Below are the code and all the weights of a small trained network. Each question names an input and a target symbol and asks about switching units off, where a switched-off unit gives its printed mean instead of its output.

import numpy as np


def w(rows, s, z=0):
    codes = np.array(rows[::2]) - 128.0
    scale = np.full(codes.shape[1], s)
    scale[-1] = z or s
    return codes * scale


def f(y):
    return y / 2 * (1 + np.tanh(0.7978845608 * (y + 0.044715 * y**3)))


def softmax(a):
    e = np.exp(a - a.max(-1, keepdims=True))
    return e / e.sum(-1, keepdims=True)


def log_softmax(a):
    a = a - a.max(-1, keepdims=True)
    return a - np.log(np.exp(a).sum(-1, keepdims=True))


def net(x, mask):
    ids = ['ΔΠΣεζμψω'.index(c) for c in x.split()]
    T = len(ids)
    res = E[ids] + P[:T]
    u = 0
    for l in range(3):
        r = res
        for j in range(2):
            rows = slice(4 * j, 4 * j + 4)
            q, k, v = (r @ M[l][rows].T for M in (Q, K, V))
            z = softmax(np.where(np.tri(T) > 0, q @ k.T / 4**0.5, -1e9)) @ v
            o = O[l][rows]
            res = res + np.where(mask[u + j], z, o[:, -1]) @ o[:, :-1]
        u += 2
        y = f(res @ A[l][:, :-1].T + A[l][:, -1])
        res = res + np.where(mask[u : u + 4], y, B[l][:, -1]) @ B[l][:, :-1]
        u += 4
    return log_softmax(res[-1] @ U[:, :-1].T + U[:, -1])


Q, K, V, O, A, B = {}, {}, {}, {}, {}, {}
E = w([
[200,144,124,150,96,211],'Δ',
[43,188,142,176,41,178],'Π',
[28,205,160,61,119,204],'Σ',
[118,96,142,148,32,182],'ε',
[113,166,171,99,110,66],'ζ',
[110,96,102,208,199,111],'μ',
[101,252,175,179,159,152],'ψ',
[180,244,74,74,138,121],'ω',
],0.019)
P = w([
[219,113,254,70,60,173],'0',
[223,137,223,117,51,157],'1',
[213,148,213,142,63,139],'2',
[186,149,202,142,93,144],'3',
[171,153,189,153,109,134],'4',
[155,149,179,159,127,128],'5',
[147,150,164,172,142,122],'6',
[134,152,151,188,153,119],'7',
[121,150,137,194,171,120],'8',
[113,151,121,200,185,117],'9',
[107,156,110,206,214,118],'10',
[97,150,98,201,215,123],'11',
[85,150,91,200,222,126],'12',
],0.0088)
Q[0] = w([
[71,175,141,68,134,35],'0.h1',
[24,115,150,96,78,100],'0.h1',
[120,145,140,165,156,83],'0.h1',
[179,104,121,167,175,111],'0.h1',
[133,57,10,9,126,33],'0.h2',
[59,243,133,224,124,231],'0.h2',
[147,153,119,181,111,206],'0.h2',
[121,90,119,148,187,203],'0.h2',
],0.012)
K[0] = w([
[187,195,143,108,115,106],'0.h1',
[106,192,140,112,81,171],'0.h1',
[165,153,147,169,153,83],'0.h1',
[214,91,175,148,171,153],'0.h1',
[174,147,186,48,70,199],'0.h2',
[89,74,39,145,248,101],'0.h2',
[116,96,66,146,141,122],'0.h2',
[110,92,134,161,96,121],'0.h2',
],0.013)
V[0] = w([
[90,115,59,138,146,177],'0.h1',
[200,242,184,188,168,152],'0.h1',
[136,103,150,173,202,3],'0.h1',
[191,90,127,88,149,171],'0.h1',
[158,119,47,166,186,212],'0.h2',
[96,68,89,172,100,239],'0.h2',
[126,18,131,93,96,148],'0.h2',
[198,83,246,125,217,176],'0.h2',
],0.0058)
O[0] = w([
[196,84,142,135,149,137,107],'0.h1',
[41,77,134,15,81,111,254],'0.h1',
[177,141,176,16,209,212,74],'0.h1',
[137,139,180,102,136,109,103],'0.h1',
[236,181,173,105,246,207,163],'0.h2',
[14,173,82,143,176,253,119],'0.h2',
[52,151,28,55,124,177,49],'0.h2',
[145,97,175,115,150,170,197],'0.h2',
],0.0049,0.007)
A[0] = w([
[219,73,109,197,138,185,253],'0.n1',
[104,156,109,42,140,95,32],'0.n2',
[157,165,168,39,169,88,49],'0.n3',
[128,116,99,227,117,1,143],'0.n4',
],0.0088,0.003)
B[0] = w([
[18,80,131,81,53,166,254],'0.n1',
[93,125,71,105,167,168,140],'0.n2',
[113,120,83,183,79,165,174],'0.n3',
[158,109,134,2,185,159,190],'0.n4',
],0.0078,0.0061)
Q[1] = w([
[78,120,57,191,179,169],'1.h1',
[115,130,83,134,170,31],'1.h1',
[138,62,80,62,134,102],'1.h1',
[131,79,251,1,81,145],'1.h1',
[153,178,194,46,49,84],'1.h2',
[146,167,48,228,161,127],'1.h2',
[27,138,125,132,19,173],'1.h2',
[145,93,148,112,150,161],'1.h2',
],0.0091)
K[1] = w([
[97,200,140,90,65,140],'1.h1',
[106,115,189,74,100,38],'1.h1',
[199,77,141,129,127,130],'1.h1',
[171,104,122,156,215,185],'1.h1',
[96,60,111,153,117,6],'1.h2',
[92,199,152,154,102,247],'1.h2',
[48,2,107,138,227,125],'1.h2',
[121,217,95,73,149,154],'1.h2',
],0.0098)
V[1] = w([
[152,191,90,109,136,152],'1.h1',
[111,76,91,197,155,101],'1.h1',
[145,3,87,81,98,209],'1.h1',
[190,194,132,176,113,153],'1.h1',
[102,99,191,98,126,55],'1.h2',
[116,155,156,105,190,181],'1.h2',
[190,65,139,228,106,96],'1.h2',
[149,63,82,103,171,73],'1.h2',
],0.0057)
O[1] = w([
[150,128,187,157,132,157,98],'1.h1',
[110,149,131,169,251,111,3],'1.h1',
[78,106,101,80,116,80,157],'1.h1',
[149,111,160,136,103,117,133],'1.h1',
[107,130,74,20,67,100,215],'1.h2',
[136,213,148,111,191,12,151],'1.h2',
[122,87,51,254,128,213,51],'1.h2',
[27,78,102,136,114,20,9],'1.h2',
],0.0042,0.0043)
A[1] = w([
[64,99,98,231,66,65,132],'1.n1',
[255,134,157,177,125,134,2],'1.n2',
[73,193,101,189,114,206,108],'1.n3',
[134,144,208,244,131,68,130],'1.n4',
],0.0076,0.005)
B[1] = w([
[251,2,75,74,191,4,167],'1.n1',
[39,105,48,86,93,102,132],'1.n2',
[99,144,114,218,106,16,253],'1.n3',
[195,102,160,39,110,53,161],'1.n4',
],0.0073,0.0059)
Q[2] = w([
[180,141,118,127,120,135],'2.h1',
[101,117,234,157,126,112],'2.h1',
[153,110,194,125,142,124],'2.h1',
[198,139,4,141,186,168],'2.h1',
[139,113,162,154,65,143],'2.h2',
[41,74,156,172,158,104],'2.h2',
[41,99,140,158,120,179],'2.h2',
[171,120,162,139,169,124],'2.h2',
],0.015)
K[2] = w([
[154,104,107,129,80,115],'2.h1',
[159,192,92,199,201,135],'2.h1',
[143,170,105,149,143,133],'2.h1',
[140,103,157,148,4,163],'2.h1',
[96,138,107,103,247,102],'2.h2',
[104,48,188,123,127,155],'2.h2',
[109,70,141,167,223,170],'2.h2',
[84,169,160,145,62,120],'2.h2',
],0.014)
V[2] = w([
[47,122,146,153,107,38],'2.h1',
[53,176,51,124,113,164],'2.h1',
[221,210,159,184,99,46],'2.h1',
[164,135,2,87,106,135],'2.h1',
[56,76,175,139,115,121],'2.h2',
[106,139,86,163,129,122],'2.h2',
[78,161,116,99,121,176],'2.h2',
[164,46,69,136,142,202],'2.h2',
],0.0084)
O[2] = w([
[48,129,145,111,87,55,200],'2.h1',
[114,125,2,161,119,170,134],'2.h1',
[209,161,171,111,54,104,181],'2.h1',
[150,214,32,100,155,111,1],'2.h1',
[72,67,145,116,116,123,220],'2.h2',
[130,144,108,185,107,120,52],'2.h2',
[63,153,97,155,145,161,207],'2.h2',
[144,4,73,128,35,247,45],'2.h2',
],0.0075,0.0049)
A[2] = w([
[95,85,165,145,221,153,254],'2.n1',
[117,191,162,254,178,155,75],'2.n2',
[62,192,125,178,134,147,97],'2.n3',
[133,198,163,92,171,110,142],'2.n4',
],0.0093,0.0074)
B[2] = w([
[184,146,97,178,246,112,246],'2.n1',
[138,32,181,2,72,105,175],'2.n2',
[167,214,139,177,108,151,181],'2.n3',
[142,4,65,161,54,225,254],'2.n4',
],0.0068,0.0097)
U = w([
[76,96,146,66,81,184,3],'Δ',
[138,140,129,166,110,2,133],'Π',
[58,188,165,142,100,92,103],'Σ',
[106,52,89,167,52,75,41],'ε',
[74,129,133,15,129,41,150],'ζ',
[122,116,161,127,170,69,210],'μ',
[148,122,221,102,109,82,86],'ψ',
[187,164,95,85,108,92,247],'ω',
],0.0059,0.0063)

Each question gives the input, a string of symbols that net reads in full, and the target symbol t.
The units are the heads (4 rows each of Q, K, V and O) and the neurons (one row each of A and B). Each row of codes is followed by its name. A weight is (code - 128) times the scale printed after its matrix; where a second scale follows, it is the last column's (O, A, B and U).
mask holds one flag per unit, layer by layer, with each layer's heads first. A switched-off unit (its flag False) gives its mean, the last column of its rows in O or B, instead of its output. The means were averaged over made-up inputs and are rounded, as every weight is.
A unit's drop is (log p(t) with every unit on - log p(t) with that unit switched off) / (log p(t) with every unit on - log p(t) with every unit switched off).
The circuit of an input: a set's keep is (log p(t) with only the set's units on - log p(t) with every unit switched off) / (log p(t) with every unit on - log p(t) with every unit switched off). Starting from the 12 units with the biggest drops (on a tie, the unit counted first), units are removed one at a time, each time the one whose removal leaves the highest keep (on an exact tie, the one counted first), for as long as the keep stays at least 0.8.
units of the circuit, in order: the units of the circuit, biggest drop first
unit that matters most: the unit with the biggest drop
k most important neurons: the k neurons with the biggest drops, biggest first
top k neurons in layer l: the k neurons of layer l with the biggest drops, biggest first
heads that matter: for each layer, one digit per head in row order, 1 if its drop is at least 0.15 and else 0, layers parted by /
input Δ Δ Π ω Σ ζ Σ Δ Δ ψ Π Π, target ψ: units of the circuit, in order	(2.h1; 0.h2; 1.n4)
input Σ Δ Σ ε, target ε: units of the circuit, in order	(0.h1; 1.n1; 0.h2; 2.h2)
input Π Π Δ, target Π: unit that matters most	1.n3
input Δ ψ Σ Δ, target ψ: units of the circuit, in order	(2.h1; 0.h2)
input Δ Δ Δ ε Π Σ ε Δ Σ ζ Π, target ζ: units of the circuit, in order	(0.n4; 0.h2; 1.h2; 2.h1)
input ε ψ ζ ψ ζ, target ψ: 2 most important neurons	(0.n1; 1.n4)
input ζ ψ Π Σ ψ ε, target ψ: units of the circuit, in order	(2.h1; 0.h2)
input Δ Δ ε ε, target ε: heads that matter	11 / 01 / 01
input Π Π Δ μ, target μ: heads that matter	00 / 00 / 10
input ζ μ ω μ ζ ψ Π, target ψ: heads that matter	01 / 10 / 10
input Δ ψ Δ ω ε Π μ ε ω Π ζ, target ζ: top 2 neurons in layer 0	(0.n4; 0.n1)
input Σ ψ ω Π, target ω: heads that matter	00 / 00 / 10
input Σ Σ ω Σ ε, target ω: 4 most important neurons	(0.n4; 0.n1; 0.n2; 1.n3)
input Π Σ Δ, target Σ: unit that matters most	1.h2
input μ ε μ Σ Π Π ω μ μ, target ω: units of the circuit, in order	(2.h1; 0.n2; 1.h2; 0.n1)
input Δ ω ω Δ Σ ε ε ω ε ζ, target ω: top 2 neurons in layer 0	(0.n1; 0.n2)
input Δ Δ μ Δ Δ ω Π ψ Σ ψ ω Σ Δ, target Δ: units of the circuit, in order	(0.n1; 0.h1)
input Σ Δ Δ ζ Π ζ Π Π ω Σ Π, target ω: top 2 neurons in layer 0	(0.n4; 0.n1)
input ω Δ ζ ζ Δ, target ζ: heads that matter	11 / 01 / 00
input ω Σ ψ ζ, target ψ: 2 most important neurons	(0.n3; 0.n4)
input Δ ψ μ ψ μ, target ψ: units of the circuit, in order	(2.h1; 0.n1; 1.h1)
input Π ε ω ζ ζ, target ω: units of the circuit, in order	(2.h1; 1.n3)
input Δ ε ε ζ ψ Δ ε, target ψ: heads that matter	00 / 00 / 10
input ω ω ε μ μ Σ Δ ζ ψ ω ψ, target ω: units of the circuit, in order	(0.n1; 1.n4; 2.h1)
input ω ω ω Π Σ, target ω: units of the circuit, in order	(2.h1)
input Π ζ ω Δ Δ ζ Δ Δ Σ Π ω Π Σ, target ω: heads that matter	01 / 00 / 10
input μ ψ μ, target ψ: units of the circuit, in order	(2.h1; 0.n1)
input μ ψ ψ Σ ε ε Δ ψ ζ ψ ω Π, target Π: 2 most important neurons	(0.n1; 1.n1)
input Π ζ Δ ε Π ζ ω Δ, target ω: units of the circuit, in order	(2.h1; 0.n1; 2.h2)
input μ ζ Σ Σ Π Σ, target Σ: unit that matters most	2.n3
